Rows, each with roughly how far along a hidden order it lies (0 to 9)
In the rows, 128 means zero.
[70, 128, 128, 132, 129, 134, 129, 146, 108, 163, 133, 140, 125, 159, 119, 128, 121, 137, 129, 147, 147, 132, 132, 116, 135, 142, 140, 138, 132, 146, 128, 125, 116, 133, 118, 137, 132, 142, 131, 123, 136, 130, 135, 126] -> 5
[128, 128, 130, 135, 136, 132, 128, 143, 123, 164, 137, 130, 133, 126, 135, 128, 134, 130, 128, 137, 133, 127, 129, 130, 129, 129, 136, 152, 130, 145, 129, 128, 125, 136, 122, 123, 132, 132, 133, 128, 128, 134, 137, 130] -> 5
[106, 130, 125, 139, 145, 132, 128, 159, 126, 142, 141, 134, 140, 131, 131, 129, 136, 127, 129, 135, 144, 130, 130, 131, 133, 132, 138, 148, 130, 151, 129, 129, 117, 130, 130, 134, 135, 136, 130, 128, 132, 136, 137, 128] -> 4
[150, 129, 136, 142, 147, 133, 128, 140, 137, 155, 132, 130, 143, 133, 124, 129, 128, 128, 127, 134, 126, 134, 131, 128, 129, 128, 139, 135, 129, 172, 129, 130, 136, 130, 125, 131, 134, 131, 129, 129, 130, 134, 134, 139] -> 1
[116, 127, 124, 129, 150, 135, 128, 146, 133, 151, 131, 131, 131, 142, 126, 131, 130, 134, 128, 142, 144, 137, 130, 131, 138, 132, 136, 126, 131, 143, 127, 129, 123, 128, 125, 139, 129, 136, 131, 127, 131, 129, 133, 134] -> 4
[78, 128, 134, 134, 126, 131, 128, 121, 120, 188, 133, 138, 141, 171, 120, 129, 127, 132, 129, 141, 137, 131, 128, 130, 132, 142, 150, 128, 132, 143, 128, 130, 133, 135, 121, 181, 144, 139, 130, 122, 128, 140, 138, 127] -> 8
[179, 129, 128, 130, 171, 140, 129, 138, 136, 149, 132, 127, 139, 135, 126, 128, 126, 129, 128, 131, 130, 135, 129, 133, 130, 128, 135, 125, 128, 160, 129, 131, 125, 135, 131, 131, 132, 131, 129, 134, 127, 131, 133, 131] -> 1
[100, 128, 126, 131, 127, 130, 128, 133, 121, 168, 128, 134, 138, 156, 124, 129, 135, 130, 128, 135, 132, 134, 131, 128, 132, 136, 146, 140, 133, 146, 127, 130, 142, 132, 133, 168, 149, 133, 129, 125, 130, 128, 140, 130] -> 8
[112, 130, 129, 136, 130, 128, 128, 132, 123, 150, 125, 137, 180, 118, 128, 128, 137, 131, 130, 133, 132, 129, 129, 130, 131, 144, 134, 144, 129, 148, 129, 133, 137, 128, 126, 157, 145, 143, 127, 131, 130, 132, 134, 126] -> 6
[255, 127, 133, 105, 147, 133, 131, 132, 134, 155, 132, 121, 132, 142, 113, 129, 106, 134, 124, 132, 127, 151, 137, 119, 126, 119, 125, 120, 128, 155, 121, 127, 142, 133, 121, 126, 127, 138, 127, 129, 126, 120, 151, 151] -> 0
[127, 128, 130, 127, 140, 133, 129, 142, 119, 152, 127, 134, 142, 166, 121, 128, 125, 130, 128, 135, 161, 128, 129, 138, 131, 138, 157, 155, 127, 139, 127, 131, 132, 135, 122, 174, 131, 136, 134, 125, 131, 139, 139, 131] -> 8
[225, 127, 148, 117, 143, 138, 129, 140, 131, 147, 138, 118, 125, 174, 125, 133, 130, 131, 127, 122, 207, 133, 132, 131, 140, 134, 137, 148, 128, 135, 126, 132, 140, 140, 133, 184, 134, 121, 136, 131, 127, 151, 134, 130] -> 9
[96, 128, 123, 130, 137, 135, 128, 146, 122, 146, 133, 137, 138, 162, 120, 128, 124, 131, 130, 145, 134, 132, 132, 124, 143, 141, 134, 131, 130, 151, 128, 128, 126, 136, 121, 131, 126, 138, 132, 124, 130, 144, 137, 133] -> 5
[134, 128, 131, 125, 151, 139, 128, 142, 127, 133, 129, 130, 135, 144, 125, 130, 133, 129, 128, 147, 137, 133, 134, 124, 131, 129, 139, 133, 130, 130, 128, 128, 136, 135, 133, 132, 129, 130, 128, 126, 128, 137, 136, 126] -> 4
[168, 132, 141, 136, 142, 132, 128, 141, 161, 145, 124, 127, 169, 130, 136, 129, 140, 125, 128, 124, 127, 131, 128, 142, 128, 127, 111, 132, 126, 174, 128, 129, 156, 129, 137, 132, 144, 132, 130, 132, 126, 136, 136, 141] -> 5
[58, 128, 127, 130, 142, 138, 129, 120, 114, 160, 137, 132, 142, 164, 119, 132, 123, 136, 129, 138, 214, 139, 131, 134, 145, 142, 160, 120, 132, 141, 130, 131, 114, 139, 122, 147, 133, 147, 134, 121, 133, 134, 133, 126] -> 8
[97, 130, 126, 131, 132, 130, 128, 147, 128, 154, 133, 135, 131, 152, 121, 128, 125, 131, 128, 131, 133, 132, 130, 127, 133, 132, 143, 136, 130, 149, 129, 129, 127, 128, 125, 141, 139, 134, 130, 129, 131, 130, 133, 127] -> 5
[52, 129, 128, 140, 138, 132, 127, 132, 129, 163, 134, 136, 144, 135, 128, 129, 137, 128, 130, 137, 134, 125, 128, 130, 131, 141, 147, 140, 132, 149, 130, 130, 126, 134, 122, 139, 129, 134, 131, 128, 132, 134, 140, 133] -> 5
